Where the symbols take the objects:
dovu: p>deme, y>peli, l>repe
lova: p>vaka, y>fuvo, l>bido
telu: p>mudo, y>desu, l>pizi
doka: p>daba, y>fola, l>zuli
peme: p>vuko, y>goru, l>nogo
nume: p>sudi, y>kisu, l>vodi
deme: p>dase, y>lupu, l>dovu
fola: p>nepo, y>doka, l>pavu
kisu: p>latu, y>nume, l>bigu
dumu: p>sado, y>nogi, l>daba
sado: p>lema, y>zevi, l>dumu
mopu: p>fuvo, y>vaka, l>nepo
pavu: p>fola, y>daba, l>nogi
kuno: p>divo, y>pizi, l>desu
desu: p>kuno, y>telu, l>lami
bido: p>lova, y>repe, l>peli
zevi: p>nogi, y>sado, l>vuko
daba: p>dumu, y>pavu, l>doka
divo: p>lupu, y>dase, l>kuno
latu: p>lami, y>vodi, l>kisu
repe: p>dovu, y>bido, l>fuvo
vaka: p>zuli, y>mopu, l>lova
nogo: p>peme, y>dune, l>sudi
zuli: p>doka, y>nepo, l>vaka
pizi: p>telu, y>kuno, l>dase
nogi: p>pavu, y>dumu, l>zevi
lami: p>desu, y>mudo, l>latu
mudo: p>vodi, y>lami, l>telu
bigu: p>kisu, y>sudi, l>dune
lema: p>goru, y>vuko, l>sado
goru: p>dune, y>peme, l>lema
lupu: p>peli, y>deme, l>divo
vuko: p>zevi, y>lema, l>peme
dune: p>bigu, y>nogo, l>goru
nepo: p>mopu, y>zuli, l>fola
dase: p>pizi, y>divo, l>deme
sudi: p>nogo, y>bigu, l>nume
fuvo: p>repe, y>lova, l>mopu
vodi: p>nume, y>latu, l>mudo
peli: p>bido, y>dovu, l>lupu

The rows follow the links: the fewer symbols apart two objects are, the more alike their rows tend to be.

Each row is also shifted at random along 3 hidden directions that mean nothing.

Known rows, each with its object:
35 17 -19 4 -35 4 -8 27 9 19 19 9 14 16 0 12 -12 8 -5 -16 -26 20 25 -3 -7 -16 -4 -14 -6 32 -10 -8 -1 -22 -5 8 -7 -14
object: lupu
-29 -7 -11 7 -26 9 8 36 13 -5 4 9 0 -22 15 8 11 7 -37 4 1 -34 0 11 -16 7 -2 10 18 -27 -7 2 5 9 -6 25 -13 -35
object: nogi
-6 13 -21 -8 -30 18 4 47 6 -6 0 9 10 -11 8 -1 7 10 -26 -5 7 -16 17 9 -21 13 1 -4 24 -17 -10 11 13 -5 -5 21 -8 -22
object: zevi
-25 -42 12 23 4 -30 0 -38 -5 14 14 -4 -18 -1 19 24 -10 -12 9 25 -23 2 -21 -11 13 -17 -18 4 -41 11 18 -22 -40 12 -10 -5 1 -11
object: repe
7 18 12 12 0 2 1 19 -15 -13 7 -6 12 2 -15 -9 19 -3 -5 -4 9 -4 -7 12 -7 28 7 -7 5 -1 -13 6 31 20 28 -19 -10 2
object: latu
13 12 1 21 -22 11 8 27 9 -11 22 3 1 -20 -9 6 4 1 -31 -11 1 -26 -3 17 -17 3 5 9 25 -13 -23 -10 20 11 13 -3 -17 -19
object: kuno
-4 -24 -7 16 -4 -24 -10 -20 3 19 1 -4 -5 14 24 19 -8 -3 13 22 -19 12 -3 -11 14 -20 -14 2 -39 20 18 -17 -32 4 -21 8 8 -11
object: fuvo
2 -22 -16 14 -15 -20 -5 -12 6 24 -2 6 -4 8 26 20 -5 1 3 22 -16 6 -2 -10 11 -16 -15 -3 -37 12 14 -10 -25 -2 -21 12 4 -18
object: mopu
0 -3 -1 -26 29 8 0 -26 -2 -7 -32 -8 -7 -1 9 -17 -1 -2 12 9 25 -4 -4 -9 15 -5 -4 11 10 -16 14 9 -8 -1 -20 14 18 19
object: dumu
32 32 8 -18 -4 20 11 5 -2 -25 -1 15 -8 -27 -24 -17 14 13 -12 -20 25 -13 6 8 -16 18 21 -8 45 -34 -10 21 29 -2 16 -16 -7 12
object: sudi
-53 -16 30 8 28 -7 2 -4 -21 -5 -2 -12 1 4 -4 -7 12 -7 5 11 7 -3 -22 6 -2 28 6 9 -8 -7 0 3 7 29 26 -23 -2 7
object: dune
-5 10 5 -8 -15 1 0 9 -15 10 22 30 12 6 -16 4 2 14 10 -17 -25 31 23 3 -19 24 15 -31 -7 13 -3 16 9 -13 32 -28 -11 -3
object: nogo
16 2 -33 1 -13 -1 -10 24 12 10 -22 -5 12 16 25 2 -1 -2 0 12 4 5 14 -5 7 -14 -14 5 -11 9 0 -4 -9 -5 -32 39 10 -11
object: nepo
-6 -7 -19 5 -33 -2 5 17 9 6 2 14 -1 -14 22 17 8 11 -22 12 -7 -15 10 4 -12 2 -5 -4 -5 -15 6 2 -10 2 -11 20 -7 -31
object: pavu
-7 23 11 -18 17 13 -11 21 -13 2 6 -10 28 29 -22 -20 -6 -1 19 -29 -3 35 16 3 -6 20 13 -9 10 32 -17 8 26 -18 23 -16 6 23
object: nume

Complete each set of four: the symbols that take the first to the second take the third to the fourth.
Answer with the object's name.
-20 -2 9 30 -21 -9 -2 34 -7 6 34 3 15 12 -10 10 -1 -4 -8 -10 -27 9 -1 13 -13 17 1 -6 -13 23 -21 -9 12 9 27 -14 -20 -19
: 12 1 -17 8 -28 2 -10 26 13 15 21 0 11 9 7 17 -18 2 -6 -17 -26 11 20 -3 -6 -19 -6 -7 -2 29 -9 -12 -9 -18 -15 16 -4 -16
:: -6 -7 -17 -22 10 10 -6 4 19 4 -18 -18 0 5 14 -6 -19 -3 5 -1 9 -3 5 -11 8 -28 -10 16 13 5 8 -2 -18 -19 -36 34 18 5
: sado

-85 -13 24 7 3 16 18 34 13 -27 20 3 -7 -29 -7 -2 7 -7 -38 -12 8 -47 -22 18 -27 28 11 21 45 -29 -22 2 16 21 25 -7 -14 -14
: 0 -14 -22 5 -30 -12 -5 10 6 17 3 16 0 2 25 18 2 10 -10 15 -17 -3 10 -3 -2 -7 -11 -9 -22 5 8 0 -16 -3 -20 21 -3 -29
:: 3 -17 -15 -2 -23 -4 -9 -7 12 25 18 13 -1 15 13 23 -27 7 11 -6 -35 24 21 -18 1 -29 -8 -12 -25 33 7 -11 -31 -31 -20 11 4 -11
: sado

-24 -12 2 -23 32 -3 -5 -22 -3 -1 -23 -13 0 12 10 -11 -5 -2 24 10 11 13 -3 -12 11 -6 -1 6 -7 6 14 5 -12 -4 -17 11 20 21
: -18 6 19 17 9 -5 3 6 -14 -15 5 -2 3 -6 -13 -11 20 -3 -4 2 14 -6 -17 15 -3 31 7 0 5 -13 -11 4 25 26 30 -24 -11 1
:: -46 -5 16 -6 39 -3 -3 1 -14 -5 -19 -21 9 20 -2 -21 10 -9 20 5 15 10 -15 1 6 23 1 8 -11 2 -6 6 12 17 12 -4 9 18
: desu

-56 4 17 -5 6 23 13 45 7 -31 6 -2 0 -26 -10 -13 9 -3 -32 -18 23 -40 -11 16 -24 26 11 23 50 -29 -25 6 25 13 20 2 -11 -9
: -25 -10 11 -11 28 -15 -7 -28 -26 8 -12 -4 4 23 0 -8 4 3 37 11 -5 32 -1 -8 11 16 -1 -7 -29 11 14 12 -6 1 9 -18 13 21
:: 11 19 -5 -10 -22 10 5 18 -9 3 10 21 9 -6 -11 2 10 19 -10 -15 -8 10 22 8 -19 18 10 -24 10 -8 -5 16 16 -9 19 -10 -10 -6
: sado

-13 14 13 19 1 3 3 23 -13 -12 6 -6 10 5 -15 -8 17 -4 -6 -4 6 -5 -8 17 -9 30 7 0 2 -1 -17 1 29 22 29 -15 -10 -5
: 28 14 -8 16 -30 9 5 20 10 -3 22 10 -3 -16 -6 14 3 3 -24 -11 -10 -13 3 7 -15 -2 2 2 13 -6 -12 -9 11 0 5 0 -15 -19
:: 15 -20 -6 -17 3 0 6 -48 9 0 -15 15 -25 -28 10 7 -5 7 -1 17 9 -14 -3 -16 7 -22 -5 -1 6 -28 28 7 -29 -9 -26 0 8 7
: lema

10 -5 -22 5 -3 2 -4 17 17 -5 -27 -19 -2 -4 23 -2 -2 -9 -15 18 20 -25 -7 3 12 -19 -16 22 9 -12 6 -10 -7 10 -35 46 8 -11
: -16 -17 -5 -19 21 -1 0 -31 8 1 -21 -4 -17 -15 11 -2 -6 -3 5 14 11 -10 -6 -12 11 -14 -3 10 8 -17 19 7 -23 -3 -24 11 12 11
:: -38 -5 34 3 32 1 4 -11 -9 -15 13 -11 -3 1 -23 -7 -6 -11 8 -11 -1 -2 -19 2 0 11 7 8 9 4 -8 -2 8 7 23 -26 0 19
: divo

26 5 -33 0 -17 -1 -6 19 14 5 -21 -5 7 4 24 1 0 1 -9 12 11 -7 10 -3 6 -17 -13 4 -2 -5 5 -2 -7 1 -32 39 7 -15
: -16 5 25 -3 40 9 -1 -7 -4 -16 -8 -26 -1 7 -20 -20 -7 -16 10 -12 22 -9 -21 0 7 5 4 21 19 4 -14 -4 17 6 11 -7 6 28
:: -57 -5 17 29 -3 -7 -4 45 -9 0 31 -14 22 24 -7 1 3 -11 -7 -11 -21 9 -8 15 -13 26 2 3 -15 28 -28 -11 22 15 33 -9 -14 -12
: vaka

51 13 12 -8 23 -3 1 -49 -10 -5 -8 0 -9 -1 -16 -11 0 -1 23 0 8 17 -6 -9 16 -9 7 -8 -3 1 11 5 0 -4 6 -28 12 33
: 18 24 13 -17 17 8 -8 0 -16 4 -2 -5 18 31 -26 -23 -5 0 29 -25 0 40 13 0 0 12 14 -15 4 29 -10 7 22 -22 19 -25 8 28
:: -27 4 16 6 21 -5 -8 10 -23 -2 -2 -10 14 27 -9 -15 10 -9 17 0 -1 25 -2 5 3 31 3 -3 -21 16 -7 5 20 17 29 -20 0 13
: lami

22 -7 -18 -21 0 10 3 -21 15 -1 -19 0 -17 -18 11 -1 -10 1 -2 3 14 -15 4 -13 8 -29 -5 8 18 -19 16 4 -21 -16 -34 24 12 4
: -34 -27 -8 -7 -3 -2 -1 3 21 9 5 -5 -7 0 19 14 -23 -5 -1 2 -14 -10 -3 -9 0 -26 -7 9 0 8 7 -14 -30 -17 -30 20 8 -12
:: 7 -9 0 8 25 -4 -4 -16 6 -4 -20 -25 -6 5 9 -8 -8 -17 7 10 18 -11 -18 -5 23 -23 -9 23 2 3 9 -17 -11 10 -24 17 14 13
: repe

39 33 -10 10 -22 20 5 41 12 -18 5 -4 8 -16 -12 -10 8 1 -29 -14 19 -33 3 14 -8 2 7 11 41 -15 -24 -5 28 6 4 14 -14 -10
: 14 -4 5 5 31 -6 -3 -23 0 -4 -20 -23 -4 12 0 -10 -5 -17 15 5 16 1 -16 -6 24 -16 -7 15 -6 4 5 -10 -6 4 -16 7 12 21
:: -24 0 -8 -2 -28 3 2 28 -1 4 17 22 9 -7 0 8 4 16 -14 -9 -17 4 15 8 -21 17 8 -17 0 -1 -5 9 8 -6 17 -1 -12 -23
: dumu

-11 2 14 -10 30 2 11 -20 -11 -17 -24 -10 -7 -8 -9 -22 20 -6 5 13 31 -13 -14 5 8 21 6 8 11 -31 7 15 15 23 8 -12 4 20
: -48 -18 12 -15 40 0 -2 -7 -4 -8 -30 -22 1 12 6 -17 -1 -12 17 9 21 1 -19 -1 11 5 -3 21 -1 -9 6 5 -3 11 -8 5 14 17
:: -11 -21 -7 12 -29 -4 5 -4 20 10 29 15 -14 -22 12 30 -15 2 -20 0 -30 -13 1 -5 -10 -27 -5 5 -3 5 4 -15 -27 -10 -12 5 -9 -26
: lupu

